Below are the code and all the weights of a small trained network. Each question names an input and a class and asks about switching units off, where a switched-off unit gives its printed mean instead of its output.

import numpy as np


def w(rows, s, z=0):
    codes = np.array(rows[::2]) - 128.0
    scale = np.full(codes.shape[1], s)
    scale[-1] = z or s
    return codes * scale


def norm(h):
    return h / np.sqrt((h * h).mean(-1, keepdims=True) + 1e-5)


def f(y):
    return np.maximum(y, 0)


def log_softmax(a):
    a = a - a.max(-1, keepdims=True)
    return a - np.log(np.exp(a).sum(-1, keepdims=True))


def net(x, mask):
    res = np.array(x, float).reshape(1, 2) / 4 @ E
    u = 0
    for l in range(3):
        y = f(norm(res) @ A[l][:, :-1].T + A[l][:, -1])
        res = res + np.where(mask[u : u + 6], y, B[l][:, -1]) @ B[l][:, :-1]
        u += 6
    return log_softmax(norm(res)[-1] @ U[:, :-1].T + U[:, -1])


A, B = {}, {}
E = w([
[193,191,114,69,115,62,19,156,108,72,119],'x0',
[136,84,187,5,86,110,106,94,133,165,176],'x1',
],0.011)
A[0] = w([
[120,219,69,123,115,34,47,182,116,93,101,254],'0.n0',
[79,135,55,177,201,79,103,151,157,178,113,72],'0.n1',
[70,53,102,159,152,201,178,135,134,152,82,48],'0.n2',
[206,15,167,180,144,233,252,158,129,147,132,106],'0.n3',
[108,48,191,91,168,116,51,46,118,84,206,108],'0.n4',
[203,111,90,186,218,197,143,141,77,16,60,137],'0.n5',
],0.0036,0.0027)
B[0] = w([
[15,118,174,152,99,136,177,50,165,210,193,253],'0.n0',
[157,135,124,84,135,82,192,201,127,181,173,164],'0.n1',
[53,163,98,137,7,43,175,70,132,199,97,191],'0.n2',
[23,191,144,128,97,108,97,108,154,198,196,220],'0.n3',
[50,186,73,65,8,66,235,187,144,255,108,183],'0.n4',
[175,96,132,10,70,157,178,171,127,158,85,217],'0.n5',
],0.0052,0.0061)
A[1] = w([
[148,119,141,136,131,137,130,118,105,110,124,5],'1.n0',
[144,184,91,176,145,131,97,168,120,91,94,23],'1.n1',
[162,249,86,139,129,64,1,160,113,74,105,46],'1.n2',
[94,192,106,129,86,92,133,140,137,162,124,134],'1.n3',
[125,88,106,123,129,165,68,113,65,133,86,51],'1.n4',
[154,210,58,230,164,118,110,185,113,79,73,57],'1.n5',
],0.019,0.0019)
B[1] = w([
[128,142,137,89,109,158,161,134,147,138,115,128],'1.n0',
[179,102,115,94,132,169,147,161,120,133,99,175],'1.n1',
[42,141,160,187,135,73,148,69,146,136,204,218],'1.n2',
[168,136,127,147,167,156,101,141,121,80,113,252],'1.n3',
[143,166,118,116,103,127,151,139,131,124,86,128],'1.n4',
[156,109,57,78,63,177,158,183,113,192,7,219],'1.n5',
],0.017,0.023)
A[2] = w([
[91,127,116,178,121,158,191,129,137,164,118,120],'2.n0',
[70,107,130,203,137,136,216,109,144,161,154,104],'2.n1',
[102,120,83,121,104,82,129,118,120,143,109,101],'2.n2',
[133,120,160,38,104,115,114,132,134,152,165,42],'2.n3',
[149,63,116,164,135,93,148,128,122,131,141,3],'2.n4',
[157,95,148,4,88,79,112,135,122,153,154,37],'2.n5',
],0.025,0.0012)
B[2] = w([
[106,109,169,55,96,47,89,75,135,133,206,237],'2.n0',
[57,227,184,205,151,35,97,67,153,91,211,251],'2.n1',
[223,139,184,45,132,160,100,123,185,55,146,154],'2.n2',
[149,101,72,124,57,137,186,128,165,152,12,178],'2.n3',
[112,124,76,117,133,135,165,94,142,110,169,134],'2.n4',
[165,149,30,92,96,219,143,232,80,185,2,185],'2.n5',
],0.0096,0.022)
U = w([
[68,160,170,143,114,54,123,72,146,130,182,170],'0',
[150,119,87,84,79,151,151,159,124,164,46,156],'1',
[188,121,156,144,207,173,100,151,115,60,140,144],'2',
[123,7,139,127,162,117,128,152,66,149,180,3],'3',
],0.012,0.004)

Each question gives the input, the list of numbers given to net, and the class t.
The units are the neurons (one row each of A and B). Each row of codes is followed by its name. A weight is (code - 128) times the scale printed after its matrix; where a second scale follows, it is the last column's (A, B and U).
mask holds one flag per neuron, layer by layer. A switched-off neuron (its flag False) gives its mean, the last column of its row in B, instead of its output. The means were averaged over made-up inputs and are rounded, as every weight is.
A unit's drop is (log p(t) with every unit on - log p(t) with that unit switched off) / (log p(t) with every unit on - log p(t) with every unit switched off).
The circuit of an input: a set's keep is (log p(t) with only the set's units on - log p(t) with every unit switched off) / (log p(t) with every unit on - log p(t) with every unit switched off). Starting from the 12 units with the biggest drops (on a tie, the unit counted first), units are removed one at a time, each time the one whose removal leaves the highest keep (on an exact tie, the one counted first), for as long as the keep stays at least 0.8.
units of the circuit, in order: the units of the circuit, biggest drop first
top k neurons: the k neurons with the biggest drops, biggest first
top k neurons in layer l: the k neurons of layer l with the biggest drops, biggest first
drop when u is switched off: that unit's drop, to one decimal
input [2,0], class 2: top 4 neurons : [0.n0; 1.n2; 1.n5; 2.n1]
input [-5,8], class 1: units of the circuit, in order : [1.n2]
input [7,8], class 1: top 4 neurons : [0.n4; 2.n5; 2.n1; 0.n0]
input [-6,7], class 1: top 2 neurons : [1.n2; 2.n5]
input [6,7], class 1: top 4 neurons : [0.n4; 0.n0; 2.n1; 2.n5]
input [3,2], class 2: top 4 neurons : [0.n0; 1.n5; 1.n2; 2.n1]
input [2,-1], class 2: top 4 neurons : [0.n0; 1.n2; 1.n5; 2.n1]
input [2,3], class 2: top 2 neurons in layer 0 : [0.n4; 0.n5]
input [5,6], class 1: top 2 neurons in layer 0 : [0.n4; 0.n0]
input [-1,-3], class 2: top 3 neurons : [1.n2; 1.n5; 0.n5]
input [0,-3], class 2: drop when 0.n5 is switched off : 0.6
input [2,6], class 1: drop when 1.n2 is switched off : 5.2
input [0,1], class 2: drop when 1.n5 is switched off : 0.3
input [5,8], class 1: drop when 2.n0 is switched off : 0.0
